Below is a small trained network, with its code and all its weights. Each question gives an input and a class and asks what happens when units are switched off, that is, made to give their printed mean instead of their output.

import numpy as np


def w(rows, s, z=0):
    codes = np.array(rows[::2]) - 128.0
    scale = np.full(codes.shape[1], s)
    scale[-1] = z or s
    return codes * scale


def f(y):
    return np.maximum(y, 0)


def log_softmax(a):
    a = a - a.max(-1, keepdims=True)
    return a - np.log(np.exp(a).sum(-1, keepdims=True))


def net(x, mask):
    res = np.array(x, float).reshape(1, 7) / 4 @ E
    y = f(res @ A[0][:, :-1].T + A[0][:, -1])
    res = res + np.where(mask, y, B[0][:, -1]) @ B[0][:, :-1]
    return log_softmax(res[-1] @ U[:, :-1].T + U[:, -1])


A, B = {}, {}
E = w([
[78,174,69,129,85,230,114,157,112],'x0',
[165,143,55,176,192,187,53,115,88],'x1',
[111,139,68,149,124,57,59,77,119],'x2',
[78,197,151,168,54,132,120,150,245],'x3',
[71,132,180,131,98,134,83,149,69],'x4',
[87,96,176,190,141,132,132,128,141],'x5',
[123,26,90,60,163,138,134,70,177],'x6',
],0.011)
A[0] = w([
[159,46,94,107,253,126,135,44,154,212],'N0',
[148,216,99,134,94,180,70,130,56,208],'N1',
[107,94,182,167,99,229,89,149,140,148],'N2',
[121,143,221,150,114,77,157,133,175,184],'N3',
[73,100,209,114,114,146,177,163,187,190],'N4',
[131,82,135,114,151,30,165,2,109,143],'N5',
[206,72,62,74,218,159,152,126,79,235],'N6',
[98,165,153,21,82,150,164,146,112,198],'N7',
[121,181,113,213,80,156,44,93,95,124],'N8',
[161,111,45,185,208,144,89,120,110,150],'N9',
[99,70,150,88,183,38,114,121,93,140],'N10',
[103,212,156,209,110,72,130,132,151,222],'N11',
[92,143,120,39,43,143,152,112,181,148],'N12',
[129,48,127,107,174,80,125,26,109,172],'N13',
[128,205,133,197,132,123,74,193,67,252],'N14',
],0.0093,0.0041)
B[0] = w([
[119,65,83,191,162,176,76,34,177,241],'N0',
[95,184,111,48,226,99,151,162,137,222],'N1',
[64,139,192,152,175,147,98,176,106,183],'N2',
[174,122,216,194,94,113,175,124,115,187],'N3',
[128,102,199,145,76,155,139,147,122,196],'N4',
[112,43,154,111,57,104,98,57,151,200],'N5',
[165,104,99,114,254,146,116,34,114,248],'N6',
[114,96,127,87,97,168,180,137,102,184],'N7',
[46,210,74,101,127,79,101,217,216,203],'N8',
[122,169,71,141,184,171,112,117,213,214],'N9',
[107,118,150,118,92,44,48,64,51,185],'N10',
[179,233,70,178,57,99,173,154,188,199],'N11',
[174,50,89,54,63,155,156,203,190,187],'N12',
[114,48,113,162,105,83,34,112,105,208],'N13',
[100,203,136,105,157,72,121,131,119,220],'N14',
],0.0084,0.018)
U = w([
[155,42,88,48,49,199,208,216,180,198],'0',
[226,197,164,238,81,70,209,133,152,162],'1',
[122,65,67,175,225,223,76,85,184,26],'2',
[181,179,137,26,224,142,211,80,2,212],'3',
[27,231,61,102,152,68,87,214,168,10],'4',
[42,98,229,156,110,250,139,192,112,85],'5',
[93,44,148,137,71,49,39,100,109,163],'6',
],0.0081,0.0012)

Each question gives the input, the list of numbers given to net, and the class t.
The units are the neurons (one row each of A and B). Each row of codes is followed by its name. A weight is (code - 128) times the scale printed after its matrix; where a second scale follows, it is the last column's (A, B and U).
mask holds one flag per neuron, in row order. A switched-off neuron (its flag False) gives its mean, the last column of its row in B, instead of its output. The means were averaged over made-up inputs and are rounded, as every weight is.
A unit's drop is (log p(t) with every unit on - log p(t) with that unit switched off) / (log p(t) with every unit on - log p(t) with every unit switched off).
The circuit of an input: a set's keep is (log p(t) with only the set's units on - log p(t) with every unit switched off) / (log p(t) with every unit on - log p(t) with every unit switched off). Starting from the 12 units with the biggest drops (on a tie, the unit counted first), units are removed one at a time, each time the one whose removal leaves the highest keep (on an exact tie, the one counted first), for as long as the keep stays at least 0.8.
units of the circuit, in order: the units of the circuit, biggest drop first
unit that matters most: the unit with the biggest drop
k most important neurons: the k neurons with the biggest drops, biggest first
drop when u is switched off: that unit's drop, to one decimal
input [-2,-4,4,5,-5,-8,4], class 0: units of the circuit, in order => (N12)
input [4,-5,8,0,0,1,2], class 6: 2 most important neurons => (N1 N9)
input [6,-8,0,-3,0,4,-4], class 0: 2 most important neurons => (N12 N7)
input [-2,-5,7,6,-1,-4,-7], class 1: 2 most important neurons => (N3 N11)
input [1,0,6,-6,3,4,1], class 6: 2 most important neurons => (N10 N13)
input [-6,0,-2,-6,6,-6,8], class 6: 3 most important neurons => (N10 N13 N5)
input [-8,3,4,-5,1,8,1], class 6: 2 most important neurons => (N10 N5)
input [-6,6,5,-2,6,3,0], class 6: 3 most important neurons => (N10 N13 N5)
input [-8,5,-3,-1,1,-4,-5], class 3: 2 most important neurons => (N8 N0)
input [8,8,3,8,-8,3,6], class 4: 2 most important neurons => (N8 N6)
input [5,-7,-3,1,6,4,-6], class 5: 3 most important neurons => (N2 N4 N7)
input [0,4,0,-6,8,-6,0], class 3: 2 most important neurons => (N1 N6)
input [2,-6,-5,-2,-1,5,8], class 6: 2 most important neurons => (N13 N10)
input [-3,0,-5,6,3,4,-3], class 1: unit that matters most => N11
input [-5,-1,-8,8,7,-4,-2], class 1: drop when N11 is switched off => 0.9
input [3,-7,6,-3,-7,-1,5], class 6: drop when N10 is switched off => 0.1
input [-3,2,-3,-7,5,7,1], class 6: drop when N13 is switched off => 0.9
